Below are the code and all the weights of a small trained network. Each question names an input and a class and asks about switching units off, where a switched-off unit gives its printed mean instead of its output.

import numpy as np


def w(rows, s, z=0):
    codes = np.array(rows[::2]) - 128.0
    scale = np.full(codes.shape[1], s)
    scale[-1] = z or s
    return codes * scale


def f(y):
    return y / 2 * (1 + np.tanh(0.7978845608 * (y + 0.044715 * y**3)))


def log_softmax(a):
    a = a - a.max(-1, keepdims=True)
    return a - np.log(np.exp(a).sum(-1, keepdims=True))


def net(x, mask):
    res = np.array(x, float).reshape(1, 6) / 4 @ E
    y = f(res @ A[0][:, :-1].T + A[0][:, -1])
    res = res + np.where(mask, y, B[0][:, -1]) @ B[0][:, :-1]
    return log_softmax(res[-1] @ U[:, :-1].T + U[:, -1])


A, B = {}, {}
E = w([
[131,132,128,133,130,131],'x0',
[100,5,245,41,253,115],'x1',
[7,27,84,220,47,150],'x2',
[128,128,127,128,125,129],'x3',
[127,130,125,125,131,125],'x4',
[102,66,20,13,146,252],'x5',
],0.0063)
A[0] = w([
[10,48,52,198,43,203,50],'neuron 1',
[214,205,39,63,96,214,135],'neuron 2',
[60,63,212,188,142,39,113],'neuron 3',
[211,193,160,186,104,64,18],'neuron 4',
[238,216,222,55,220,38,15],'neuron 5',
[198,185,70,73,114,200,128],'neuron 6',
[220,217,34,56,91,220,137],'neuron 7',
[46,52,206,185,146,48,115],'neuron 8',
[48,58,205,178,140,63,118],'neuron 9',
[139,44,203,28,232,161,11],'neuron 10',
[191,186,57,68,111,191,128],'neuron 11',
[225,227,190,217,103,18,2],'neuron 12',
[109,165,73,200,56,138,169],'neuron 13',
[40,50,200,178,145,60,115],'neuron 14',
[191,187,63,75,117,197,128],'neuron 15',
[34,82,63,181,65,181,202],'neuron 16',
[136,69,179,51,215,137,178],'neuron 17',
[120,190,60,230,38,136,217],'neuron 18',
[88,119,97,149,105,147,135],'neuron 19',
[58,52,88,63,154,215,24],'neuron 20',
[158,119,126,88,153,142,100],'neuron 21',
[185,126,177,97,187,97,167],'neuron 22',
[102,218,64,235,22,84,22],'neuron 23',
[83,125,94,150,107,164,99],'neuron 24',
[212,197,48,66,101,212,133],'neuron 25',
[67,48,43,38,148,255,47],'neuron 26',
[205,190,59,66,106,204,132],'neuron 27',
[247,219,189,59,226,59,170],'neuron 28',
[102,208,67,227,43,78,27],'neuron 29',
[131,55,195,43,230,159,32],'neuron 30',
[119,214,61,233,25,97,59],'neuron 31',
[71,52,58,43,157,253,24],'neuron 32',
[206,206,191,209,102,27,31],'neuron 33',
[67,76,195,177,136,63,115],'neuron 34',
[108,127,127,120,119,135,128],'neuron 35',
[64,57,61,77,114,228,127],'neuron 36',
],0.0052,0.0051)
B[0] = w([
[171,228,150,17,28,142,213],'neuron 1',
[53,97,44,172,166,206,194],'neuron 2',
[93,59,91,202,211,146,168],'neuron 3',
[104,172,97,87,81,172,147],'neuron 4',
[237,47,235,189,200,20,186],'neuron 5',
[69,101,62,160,147,187,170],'neuron 6',
[40,90,39,180,173,212,203],'neuron 7',
[86,56,90,199,207,147,170],'neuron 8',
[98,66,94,195,200,150,166],'neuron 9',
[122,249,94,5,3,202,180],'neuron 10',
[65,101,61,157,147,192,173],'neuron 11',
[94,249,63,2,8,223,175],'neuron 12',
[147,169,142,79,84,129,207],'neuron 13',
[95,58,94,199,202,149,168],'neuron 14',
[72,107,61,157,150,188,171],'neuron 15',
[196,135,181,116,129,86,236],'neuron 16',
[169,130,169,110,124,96,203],'neuron 17',
[150,198,134,51,60,156,255],'neuron 18',
[141,143,137,105,108,131,151],'neuron 19',
[217,75,218,170,190,41,158],'neuron 20',
[119,148,106,124,124,162,131],'neuron 21',
[130,156,126,87,79,138,172],'neuron 22',
[246,68,246,156,187,24,195],'neuron 23',
[131,153,122,99,100,140,142],'neuron 24',
[60,102,48,169,165,210,187],'neuron 25',
[220,152,219,72,87,56,192],'neuron 26',
[59,99,53,166,152,197,179],'neuron 27',
[202,197,192,47,61,110,230],'neuron 28',
[229,77,223,166,188,40,183],'neuron 29',
[136,222,111,34,25,167,175],'neuron 30',
[225,115,222,108,141,47,204],'neuron 31',
[242,113,239,113,143,34,178],'neuron 32',
[153,200,132,42,51,150,170],'neuron 33',
[100,76,101,182,183,140,156],'neuron 34',
[128,139,121,119,121,141,130],'neuron 35',
[173,173,161,73,88,126,198],'neuron 36',
],0.0054,0.0074)
U = w([
[106,238,81,24,10,220,2],'0',
[219,62,239,164,194,5,247],'1',
[5,8,8,253,254,219,127],'2',
],0.0059,0.00081)

Each question gives the input, the list of numbers given to net, and the class t.
The units are the neurons (one row each of A and B). Each row of codes is followed by its name. A weight is (code - 128) times the scale printed after its matrix; where a second scale follows, it is the last column's (A, B and U).
mask holds one flag per neuron, in row order. A switched-off neuron (its flag False) gives its mean, the last column of its row in B, instead of its output. The means were averaged over made-up inputs and are rounded, as every weight is.
A unit's drop is (log p(t) with every unit on - log p(t) with that unit switched off) / (log p(t) with every unit on - log p(t) with every unit switched off).
The circuit of an input: a set's keep is (log p(t) with only the set's units on - log p(t) with every unit switched off) / (log p(t) with every unit on - log p(t) with every unit switched off). Starting from the 12 units with the biggest drops (on a tie, the unit counted first), units are removed one at a time, each time the one whose removal leaves the highest keep (on an exact tie, the one counted first), for as long as the keep stays at least 0.8.
circuit, biggest first: the units of the circuit, biggest drop first
most important unit: the unit with the biggest drop
top k neurons: the k neurons with the biggest drops, biggest first
drop when u is switched off: that unit's drop, to one decimal
input [2,-8,2,2,-7,-5], class 1: most important unit : neuron 23
input [-8,-8,1,-2,-8,-5], class 1: top 2 neurons : (neuron 23; neuron 29)
input [2,6,-4,-6,1,1], class 0: top 3 neurons : (neuron 10; neuron 30; neuron 23)
input [-1,5,-6,-5,-4,2], class 0: top 2 neurons : (neuron 10; neuron 30)
input [-3,6,-4,-1,-8,1], class 0: top 3 neurons : (neuron 10; neuron 30; neuron 23)
input [-5,1,8,-3,6,5], class 1: top 2 neurons : (neuron 20; neuron 32)
input [8,-3,-2,-8,-6,-8], class 0: top 2 neurons : (neuron 12; neuron 33)
input [5,7,8,-7,3,8], class 1: top 2 neurons : (neuron 20; neuron 32)
input [1,-2,0,5,6,-8], class 0: top 3 neurons : (neuron 12; neuron 33; neuron 4)
input [-7,-1,-2,5,8,-8], class 0: top 2 neurons : (neuron 12; neuron 33)
input [-8,-6,4,-1,-5,-7], class 1: top 3 neurons : (neuron 23; neuron 29; neuron 31)
input [-8,0,-3,2,6,1], class 2: top 2 neurons : (neuron 1; neuron 18)
input [-5,7,-5,2,-1,5], class 0: drop when neuron 10 is switched off : 1.7
input [-3,-6,4,-6,4,-2], class 1: circuit, biggest first : (neuron 23)
input [-6,-8,7,-6,-3,-2], class 1: drop when neuron 23 is switched off : 0.3
input [7,-6,-4,-1,-8,1], class 2: drop when neuron 11 is switched off : 0.0
